Here is a tiny trained network, its code and every weight. The questions are about switching its units off for an input and a class, where a switched-off unit gives its printed mean instead of its output.

import numpy as np


def w(rows, s, z=0):
    codes = np.array(rows[::2]) - 128.0
    scale = np.full(codes.shape[1], s)
    scale[-1] = z or s
    return codes * scale


def f(y):
    return y / 2 * (1 + np.tanh(0.7978845608 * (y + 0.044715 * y**3)))


def log_softmax(a):
    a = a - a.max(-1, keepdims=True)
    return a - np.log(np.exp(a).sum(-1, keepdims=True))


def net(x, mask):
    res = np.array(x, float).reshape(1, 4) / 4 @ E
    y = f(res @ A[0][:, :-1].T + A[0][:, -1])
    res = res + np.where(mask, y, B[0][:, -1]) @ B[0][:, :-1]
    return log_softmax(res[-1] @ U[:, :-1].T + U[:, -1])


A, B = {}, {}
E = w([
[129,100,90,139,143,108,116,143,114,152],'x0',
[183,206,121,150,224,37,86,59,196,84],'x1',
[196,163,103,255,99,119,230,102,22,95],'x2',
[103,133,138,139,128,145,109,114,122,100],'x3',
],0.0099)
A[0] = w([
[202,173,119,253,174,100,165,90,52,43,119],'neuron 0',
[162,149,102,252,68,128,225,137,35,107,162],'neuron 1',
[64,132,165,45,163,119,35,138,209,180,245],'neuron 2',
[116,143,141,114,224,82,80,118,234,124,134],'neuron 3',
[180,230,95,140,251,4,95,3,184,96,192],'neuron 4',
[125,130,158,92,123,114,85,136,132,140,117],'neuron 5',
[172,209,135,138,253,36,92,76,179,96,181],'neuron 6',
[92,73,125,143,40,197,162,156,44,161,223],'neuron 7',
[62,49,157,36,159,171,125,172,147,154,207],'neuron 8',
[78,65,184,129,127,182,135,144,105,133,202],'neuron 9',
[100,81,127,116,20,169,124,208,128,157,253],'neuron 10',
],0.0061,0.0056)
B[0] = w([
[155,159,139,173,173,94,169,87,76,147,208],'neuron 0',
[127,200,45,186,71,127,220,70,156,142,220],'neuron 1',
[58,46,99,47,126,202,1,172,167,77,235],'neuron 2',
[162,38,70,127,129,140,83,125,196,64,189],'neuron 3',
[218,98,102,181,188,67,103,108,151,70,252],'neuron 4',
[130,77,122,119,149,105,125,155,128,107,141],'neuron 5',
[189,78,113,152,153,128,102,93,152,62,225],'neuron 6',
[29,161,109,141,56,181,187,143,130,177,226],'neuron 7',
[100,123,159,64,155,123,67,172,90,175,211],'neuron 8',
[32,136,140,94,135,125,139,149,122,189,182],'neuron 9',
[42,159,153,72,127,171,106,158,82,198,221],'neuron 10',
],0.008,0.014)
U = w([
[32,123,238,8,130,180,57,233,71,222,249],'0',
[124,55,71,85,139,146,32,121,180,23,92],'1',
[55,192,72,152,1,207,243,91,95,188,158],'2',
[182,157,133,218,173,33,172,31,79,112,24],'3',
],0.005,0.002)

Each question gives the input, the list of numbers given to net, and the class t.
The units are the neurons (one row each of A and B). Each row of codes is followed by its name. A weight is (code - 128) times the scale printed after its matrix; where a second scale follows, it is the last column's (A, B and U).
mask holds one flag per neuron, in row order. A switched-off neuron (its flag False) gives its mean, the last column of its row in B, instead of its output. The means were averaged over made-up inputs and are rounded, as every weight is.
A unit's drop is (log p(t) with every unit on - log p(t) with that unit switched off) / (log p(t) with every unit on - log p(t) with every unit switched off).
The circuit of an input: a set's keep is (log p(t) with only the set's units on - log p(t) with every unit switched off) / (log p(t) with every unit on - log p(t) with every unit switched off). Starting from all 11 units, units are removed one at a time, each time the one whose removal leaves the highest keep (on an exact tie, the one counted first), for as long as the keep stays at least 0.8.
units of the circuit, in order: the units of the circuit, biggest drop first
k most important neurons: the k neurons with the biggest drops, biggest first
drop of u: that unit's drop, to one decimal
input [1,-2,1,-3], class 2: most important neuron => [neuron 2]
input [5,1,2,0], class 3: 2 most important neurons => [neuron 2; neuron 7]
input [-8,-1,0,1], class 0: units of the circuit, in order => [neuron 1; neuron 4]
input [-6,-1,1,1], class 2: units of the circuit, in order => [neuron 2; neuron 4]
input [-5,0,1,2], class 2: units of the circuit, in order => [neuron 4; neuron 2]
input [8,0,-1,4], class 0: 4 most important neurons => [neuron 4; neuron 6; neuron 1; neuron 3]
input [-6,1,4,5], class 3: 2 most important neurons => [neuron 7; neuron 10]
input [-2,1,2,2], class 3: 3 most important neurons => [neuron 2; neuron 7; neuron 10]
input [-4,7,2,4], class 3: 2 most important neurons => [neuron 2; neuron 0]
input [-8,0,0,-1], class 0: drop of neuron 3 => 0.4
input [2,1,1,-7], class 3: drop of neuron 10 => 0.1
input [0,-1,1,-7], class 2: drop of neuron 8 => 0.2
